Below is a small trained network, with its code and all its weights. Each question gives an input and a target symbol and asks what happens when units are switched off, that is, made to give their printed mean instead of their output.

import numpy as np


def w(rows, s, z=0):
    codes = np.array(rows[::2]) - 128.0
    scale = np.full(codes.shape[1], s)
    scale[-1] = z or s
    return codes * scale


def norm(h):
    return h / np.sqrt((h * h).mean(-1, keepdims=True) + 1e-5)


def f(y):
    return np.maximum(y, 0)


def softmax(a):
    e = np.exp(a - a.max(-1, keepdims=True))
    return e / e.sum(-1, keepdims=True)


def log_softmax(a):
    a = a - a.max(-1, keepdims=True)
    return a - np.log(np.exp(a).sum(-1, keepdims=True))


def net(x, mask):
    ids = ['αβγδεζηθμπστφψω'.index(c) for c in x.split()]
    T = len(ids)
    res = E[ids] + P[:T]
    u = 0
    for l in range(3):
        q, k, v = (norm(res) @ M[l].T for M in (Q, K, V))
        z = softmax(np.where(np.tri(T) > 0, q @ k.T / 3**0.5, -1e9)) @ v
        res = res + np.where(mask[u], z, O[l][:, -1]) @ O[l][:, :-1]
        u += 1
        y = f(norm(res) @ A[l][:, :-1].T + A[l][:, -1])
        res = res + np.where(mask[u : u + 4], y, B[l][:, -1]) @ B[l][:, :-1]
        u += 4
    return log_softmax(norm(res)[-1] @ U[:, :-1].T + U[:, -1])


Q, K, V, O, A, B = {}, {}, {}, {}, {}, {}
E = w([
[126,114,113],'α',
[117,119,125],'β',
[92,155,64],'γ',
[126,140,150],'δ',
[126,137,147],'ε',
[125,110,161],'ζ',
[46,143,123],'η',
[183,110,141],'θ',
[181,104,186],'μ',
[113,151,120],'π',
[139,125,171],'σ',
[154,104,118],'τ',
[141,124,135],'φ',
[142,138,82],'ψ',
[201,65,255],'ω',
],0.044)
P = w([
[146,4,197],'0',
[123,41,186],'1',
[121,42,166],'2',
[114,62,159],'3',
[111,63,155],'4',
[109,62,152],'5',
[97,61,153],'6',
],0.0043)
Q[0] = w([
[76,249,177],'L0H0',
[169,125,162],'L0H0',
[201,38,173],'L0H0',
],0.017)
K[0] = w([
[36,91,160],'L0H0',
[133,92,150],'L0H0',
[253,162,151],'L0H0',
],0.014)
V[0] = w([
[180,59,146],'L0H0',
[103,97,198],'L0H0',
[2,35,146],'L0H0',
],0.0074)
O[0] = w([
[98,254,189,203],'L0H0',
[31,152,188,251],'L0H0',
[98,219,92,238],'L0H0',
],0.0084,0.0014)
A[0] = w([
[121,226,103,130],'L0N0',
[253,91,139,1],'L0N1',
[85,138,7,163],'L0N2',
[212,60,161,46],'L0N3',
],0.0071,0.0053)
B[0] = w([
[96,108,86,160],'L0N0',
[138,251,104,145],'L0N1',
[84,72,141,253],'L0N2',
[170,137,105,156],'L0N3',
],0.011,0.005)
Q[1] = w([
[107,73,95],'L1H0',
[87,106,185],'L1H0',
[212,254,147],'L1H0',
],0.0091)
K[1] = w([
[181,111,94],'L1H0',
[232,61,236],'L1H0',
[1,153,160],'L1H0',
],0.0083)
V[1] = w([
[10,139,131],'L1H0',
[199,84,219],'L1H0',
[165,253,75],'L1H0',
],0.0043)
O[1] = w([
[182,120,119,162],'L1H0',
[159,1,149,205],'L1H0',
[35,161,96,5],'L1H0',
],0.0062,0.0019)
A[1] = w([
[30,33,94,136],'L1N0',
[255,153,190,101],'L1N1',
[131,159,4,70],'L1N2',
[178,192,231,4],'L1N3',
],0.0084,0.0033)
B[1] = w([
[152,161,254,254],'L1N0',
[85,253,151,204],'L1N1',
[193,32,95,168],'L1N2',
[5,113,117,199],'L1N3',
],0.0074,0.0059)
Q[2] = w([
[193,128,126],'L2H0',
[254,100,82],'L2H0',
[245,202,200],'L2H0',
],0.0089)
K[2] = w([
[75,118,139],'L2H0',
[144,64,115],'L2H0',
[43,2,211],'L2H0',
],0.011)
V[2] = w([
[254,171,131],'L2H0',
[251,47,244],'L2H0',
[226,242,209],'L2H0',
],0.0067)
O[2] = w([
[246,134,110,27],'L2H0',
[101,102,161,252],'L2H0',
[144,255,119,180],'L2H0',
],0.0076,0.003)
A[2] = w([
[247,134,87,2],'L2N0',
[222,177,242,224],'L2N1',
[74,255,96,87],'L2N2',
[179,86,5,179],'L2N3',
],0.01,0.0033)
B[2] = w([
[184,2,119,141],'L2N0',
[174,181,41,254],'L2N1',
[207,73,24,192],'L2N2',
[234,199,213,170],'L2N3',
],0.0087,0.0072)
U = w([
[115,83,124,122],'α',
[70,137,9,135],'β',
[138,23,71,164],'γ',
[77,120,135,101],'δ',
[63,116,134,96],'ε',
[119,107,147,107],'ζ',
[27,84,69,121],'η',
[223,191,108,128],'θ',
[252,198,233,5],'μ',
[123,31,202,189],'π',
[124,185,219,98],'σ',
[201,156,51,125],'τ',
[99,189,104,125],'φ',
[236,61,142,193],'ψ',
[232,98,236,116],'ω',
],0.02,0.015)

Each question gives the input, a string of symbols that net reads in full, and the target symbol t.
The units are the heads (3 rows each of Q, K, V and O) and the neurons (one row each of A and B). Each row of codes is followed by its name. A weight is (code - 128) times the scale printed after its matrix; where a second scale follows, it is the last column's (O, A, B and U).
mask holds one flag per unit, layer by layer, with each layer's heads first. A switched-off unit (its flag False) gives its mean, the last column of its rows in O or B, instead of its output. The means were averaged over made-up inputs and are rounded, as every weight is.
A unit's drop is (log p(t) with every unit on - log p(t) with that unit switched off) / (log p(t) with every unit on - log p(t) with every unit switched off).
The circuit of an input: a set's keep is (log p(t) with only the set's units on - log p(t) with every unit switched off) / (log p(t) with every unit on - log p(t) with every unit switched off). Starting from the 12 units with the biggest drops (on a tie, the unit counted first), units are removed one at a time, each time the one whose removal leaves the highest keep (on an exact tie, the one counted first), for as long as the keep stays at least 0.8.
units of the circuit, in order: the units of the circuit, biggest drop first
k most important neurons: the k neurons with the biggest drops, biggest first
top k neurons in layer l: the k neurons of layer l with the biggest drops, biggest first
input π τ φ μ π π φ, target τ: units of the circuit, in order => (L1N0, L0N2)
input β ψ π ε, target β: units of the circuit, in order => (L2N2, L0H0, L1N0)
input δ ψ ζ τ μ ε, target τ: units of the circuit, in order => (L0N2, L1N0, L2N2)
input θ π π, target θ: 4 most important neurons => (L1N0, L0N1, L1N1, L2N1)
input θ π ψ ζ σ φ, target θ: 2 most important neurons => (L1N1, L0N2)
input β τ β, target τ: most important neuron => (L2N2)
input ψ φ μ, target μ: units of the circuit, in order => (L2N1, L0H0, L1N1)
input θ π π δ μ, target μ: units of the circuit, in order => (L2N1, L1N1)
input δ β δ π π μ δ, target β: units of the circuit, in order => (L2N2, L1N0, L0H0)
input σ α α, target σ: units of the circuit, in order => (L0H0, L1N0)
input ψ φ ψ θ ε, target θ: units of the circuit, in order => (L0N2, L1N0)
input σ η π φ π φ ε, target η: 3 most important neurons => (L0N2, L1N3, L1N0)
input π π β, target π: units of the circuit, in order => (L0H0, L1N0, L2N2)
input σ σ ε ε γ, target γ: 2 most important neurons => (L1N2, L0N2)
input β ω φ σ ψ π ε, target β: 3 most important neurons => (L0N2, L2N2, L1N0)
input σ π ψ γ π η γ, target η: 3 most important neurons => (L0N2, L2N1, L2N2)
input φ ω ψ η π α δ, target η: top 2 neurons in layer 1 => (L1N0, L1N2)
input π ζ β σ φ, target β: top neuron in layer 1 => (L1N0)
input σ τ φ, target τ: 2 most important neurons => (L2N2, L1N0)
input α φ ψ ψ γ β, target ψ: most important neuron => (L1N3)
input θ ω ω π τ π π, target τ: 2 most important neurons => (L2N1, L0N1)
input γ π η π γ, target η: 3 most important neurons => (L0N2, L2N1, L1N1)
input ψ ψ γ μ φ, target φ: 3 most important neurons => (L0N2, L1N3, L1N1)
input π σ γ ω φ, target φ: 3 most important neurons => (L0N2, L1N1, L1N3)
input ζ δ ψ φ ψ γ, target γ: top 2 neurons in layer 2 => (L2N1, L2N3)
